Below is a small trained network, with its code and all its weights. Each question gives an input and a target symbol and asks what happens when units are switched off, that is, made to give their printed mean instead of their output.

import numpy as np


def w(rows, s, z=0):
    codes = np.array(rows[::2]) - 128.0
    scale = np.full(codes.shape[1], s)
    scale[-1] = z or s
    return codes * scale


def f(y):
    return y / 2 * (1 + np.tanh(0.7978845608 * (y + 0.044715 * y**3)))


def softmax(a):
    e = np.exp(a - a.max(-1, keepdims=True))
    return e / e.sum(-1, keepdims=True)


def log_softmax(a):
    a = a - a.max(-1, keepdims=True)
    return a - np.log(np.exp(a).sum(-1, keepdims=True))


def net(x, mask):
    ids = ['βγδζηλφψω'.index(c) for c in x.split()]
    T = len(ids)
    res = E[ids] + P[:T]
    u = 0
    for l in range(3):
        q, k, v = (res @ M[l].T for M in (Q, K, V))
        z = softmax(np.where(np.tri(T) > 0, q @ k.T / 2**0.5, -1e9)) @ v
        res = res + np.where(mask[u], z, O[l][:, -1]) @ O[l][:, :-1]
        u += 1
        y = f(res @ A[l][:, :-1].T + A[l][:, -1])
        res = res + np.where(mask[u : u + 4], y, B[l][:, -1]) @ B[l][:, :-1]
        u += 4
    return log_softmax(res[-1] @ U[:, :-1].T + U[:, -1])


Q, K, V, O, A, B = {}, {}, {}, {}, {}, {}
E = w([
[181,185,167,196,167,124,122],'β',
[131,101,250,107,150,107,204],'γ',
[97,160,107,164,149,35,104],'δ',
[199,11,180,87,222,75,152],'ζ',
[59,142,151,74,164,107,134],'η',
[168,186,57,134,208,117,123],'λ',
[24,28,116,172,165,117,128],'φ',
[144,71,193,174,19,140,114],'ψ',
[232,41,132,137,123,62,222],'ω',
],0.011)
P = w([
[160,8,50,153,136,254,191],'0',
[54,104,152,222,181,48,33],'1',
[160,138,131,83,112,126,215],'2',
[93,105,169,184,209,38,40],'3',
[166,142,126,87,100,106,216],'4',
[89,104,170,201,179,41,21],'5',
[170,150,125,87,100,98,225],'6',
[94,113,164,207,174,34,19],'7',
[173,157,132,88,89,84,232],'8',
[115,110,158,210,169,36,10],'9',
[162,165,134,107,72,86,242],'10',
],0.0074)
Q[0] = w([
[102,106,111,175,134,133,79],'0.h1',
[148,83,208,226,189,51,12],'0.h1',
],0.011)
K[0] = w([
[125,113,72,190,171,164,39],'0.h1',
[226,49,102,253,159,228,122],'0.h1',
],0.007)
V[0] = w([
[206,132,86,189,54,253,134],'0.h1',
[183,121,249,112,49,20,138],'0.h1',
],0.0049)
O[0] = w([
[243,133,3,152,109,146,57,254],'0.h1',
[124,103,187,216,253,219,199,243],'0.h1',
],0.0056,0.0021)
A[0] = w([
[90,254,120,134,205,115,28,6],'0.n1',
[179,149,186,100,106,237,198,218],'0.n2',
[108,101,27,30,139,178,232,166],'0.n3',
[156,102,191,155,180,43,136,134],'0.n4',
],0.0077,0.0025)
B[0] = w([
[146,39,174,149,39,171,141,159],'0.n1',
[170,204,213,189,107,160,207,206],'0.n2',
[78,39,72,49,204,118,254,157],'0.n3',
[77,99,150,141,73,135,111,255],'0.n4',
],0.0087,0.0052)
Q[1] = w([
[149,234,98,1,183,125,219],'1.h1',
[178,58,166,68,120,100,109],'1.h1',
],0.0068)
K[1] = w([
[121,175,241,77,190,1,131],'1.h1',
[70,100,66,124,134,110,99],'1.h1',
],0.0057)
V[1] = w([
[255,99,138,248,201,136,167],'1.h1',
[122,163,181,180,150,45,134],'1.h1',
],0.0056)
O[1] = w([
[214,64,132,105,232,66,117,255],'1.h1',
[31,122,13,237,113,62,254,112],'1.h1',
],0.0068,0.0069)
A[1] = w([
[199,90,101,95,132,122,202,4],'1.n1',
[74,154,132,154,97,174,66,182],'1.n2',
[176,166,1,121,126,108,243,11],'1.n3',
[51,153,86,69,198,45,107,198],'1.n4',
],0.0074,0.0022)
B[1] = w([
[102,87,254,78,105,142,42,252],'1.n1',
[97,85,229,114,122,98,170,137],'1.n2',
[102,235,162,73,166,49,110,208],'1.n3',
[174,152,54,97,42,134,160,168],'1.n4',
],0.0096,0.0039)
Q[2] = w([
[97,125,138,139,136,78,13],'2.h1',
[84,46,125,228,116,154,1],'2.h1',
],0.0078)
K[2] = w([
[152,149,140,8,109,175,72],'2.h1',
[169,63,127,48,84,255,60],'2.h1',
],0.0056)
V[2] = w([
[122,107,88,144,111,255,166],'2.h1',
[163,113,150,41,176,231,100],'2.h1',
],0.0062)
O[2] = w([
[130,127,255,213,153,19,171,39],'2.h1',
[101,208,126,130,125,136,242,254],'2.h1',
],0.0084,0.008)
A[2] = w([
[153,157,82,178,195,90,172,252],'2.n1',
[175,122,2,176,125,174,45,170],'2.n2',
[113,34,176,155,163,94,138,175],'2.n3',
[122,82,204,151,182,200,235,51],'2.n4',
],0.007,0.0035)
B[2] = w([
[146,110,160,161,179,129,168,192],'2.n1',
[113,172,168,87,149,47,88,174],'2.n2',
[96,189,121,163,147,254,56,225],'2.n3',
[69,158,64,224,46,69,66,254],'2.n4',
],0.0086,0.0062)
U = w([
[130,194,64,104,148,204,111,79],'β',
[119,107,213,65,111,112,136,71],'γ',
[93,35,58,120,140,173,181,214],'δ',
[177,143,168,134,212,148,155,182],'ζ',
[83,83,101,109,159,209,57,158],'η',
[216,125,110,105,1,182,147,154],'λ',
[79,181,116,137,137,132,116,4],'φ',
[150,103,79,108,91,38,86,167],'ψ',
[110,125,112,111,106,129,235,103],'ω',
],0.0086,0.0039)

Each question gives the input, a string of symbols that net reads in full, and the target symbol t.
The units are the heads (2 rows each of Q, K, V and O) and the neurons (one row each of A and B). Each row of codes is followed by its name. A weight is (code - 128) times the scale printed after its matrix; where a second scale follows, it is the last column's (O, A, B and U).
mask holds one flag per unit, layer by layer, with each layer's heads first. A switched-off unit (its flag False) gives its mean, the last column of its rows in O or B, instead of its output. The means were averaged over made-up inputs and are rounded, as every weight is.
A unit's drop is (log p(t) with every unit on - log p(t) with that unit switched off) / (log p(t) with every unit on - log p(t) with every unit switched off).
The circuit of an input: a set's keep is (log p(t) with only the set's units on - log p(t) with every unit switched off) / (log p(t) with every unit on - log p(t) with every unit switched off). Starting from the 12 units with the biggest drops (on a tie, the unit counted first), units are removed one at a time, each time the one whose removal leaves the highest keep (on an exact tie, the one counted first), for as long as the keep stays at least 0.8.
circuit, biggest first: the units of the circuit, biggest drop first
most important unit: the unit with the biggest drop
top k neurons: the k neurons with the biggest drops, biggest first
k most important neurons of layer l: the k neurons of layer l with the biggest drops, biggest first
input β ψ η β β β, target ψ: circuit, biggest first -> 0.h1; 2.n3
input η ψ φ ψ λ φ, target φ: most important unit -> 1.h1
input λ δ η ψ δ ω φ δ, target λ: circuit, biggest first -> 1.h1; 0.h1; 0.n3; 0.n1
input ω λ γ β, target β: circuit, biggest first -> 2.h1; 1.n1; 1.n3; 0.n3
input β λ ψ ψ β ω ψ ψ, target ψ: circuit, biggest first -> 0.h1; 2.n2; 0.n2; 2.h1
input ψ ψ λ δ η, target ω: circuit, biggest first -> 1.h1; 0.n3; 2.n3
input ψ ψ ω ω δ δ, target ζ: top 3 neurons -> 2.n4; 1.n1; 2.n1
input δ ψ δ ψ ψ λ ζ δ β δ, target η: circuit, biggest first -> 0.n1; 2.h1; 2.n3; 1.n3
input ψ ω β β η φ ζ, target η: circuit, biggest first -> 2.n3; 1.n1; 2.h1
input δ ψ β ω, target η: circuit, biggest first -> 2.h1; 2.n3; 0.n4
input φ ψ ψ δ φ λ, target γ: top 2 neurons -> 0.n1; 0.n3
input β ψ ψ ψ ζ δ ψ ψ, target ψ: 3 most important neurons of layer 0 -> 0.n2; 0.n1; 0.n4
input λ ω β φ ψ ω, target λ: top 3 neurons -> 1.n3; 0.n3; 0.n4
input γ γ δ φ δ δ, target δ: top 2 neurons -> 1.n1; 0.n2
input ζ ψ ψ ω ψ ζ δ γ η δ, target ω: top 3 neurons -> 1.n1; 0.n3; 2.n3
input δ ψ η γ η, target ω: most important unit -> 1.h1
input λ φ ζ δ λ β γ λ η β, target λ: top 3 neurons -> 0.n1; 1.n3; 0.n3
input γ ψ ω η δ ψ ω δ, target δ: top 3 neurons -> 1.n1; 0.n2; 0.n1
input φ ψ ψ ζ δ ζ ω δ, target γ: top 2 neurons -> 0.n1; 0.n3
input δ η δ φ ψ δ γ γ ψ ψ β, target ζ: most important unit -> 2.h1
input γ ψ ψ ψ, target δ: top 3 neurons -> 1.n1; 0.n2; 1.n3
input ζ ζ ζ η η ω, target ω: top 3 neurons -> 1.n1; 0.n3; 2.n3
input ω ω φ ω, target β: top 2 neurons -> 1.n3; 1.n1
input β ψ γ, target φ: top 2 neurons -> 2.n4; 0.n2
input ψ ω ψ γ η ζ φ ζ β ψ δ, target ψ: 2 most important neurons of layer 2 -> 2.n3; 2.n2
input φ φ ψ ψ ω δ γ ψ, target γ: top 2 neurons -> 0.n3; 1.n2
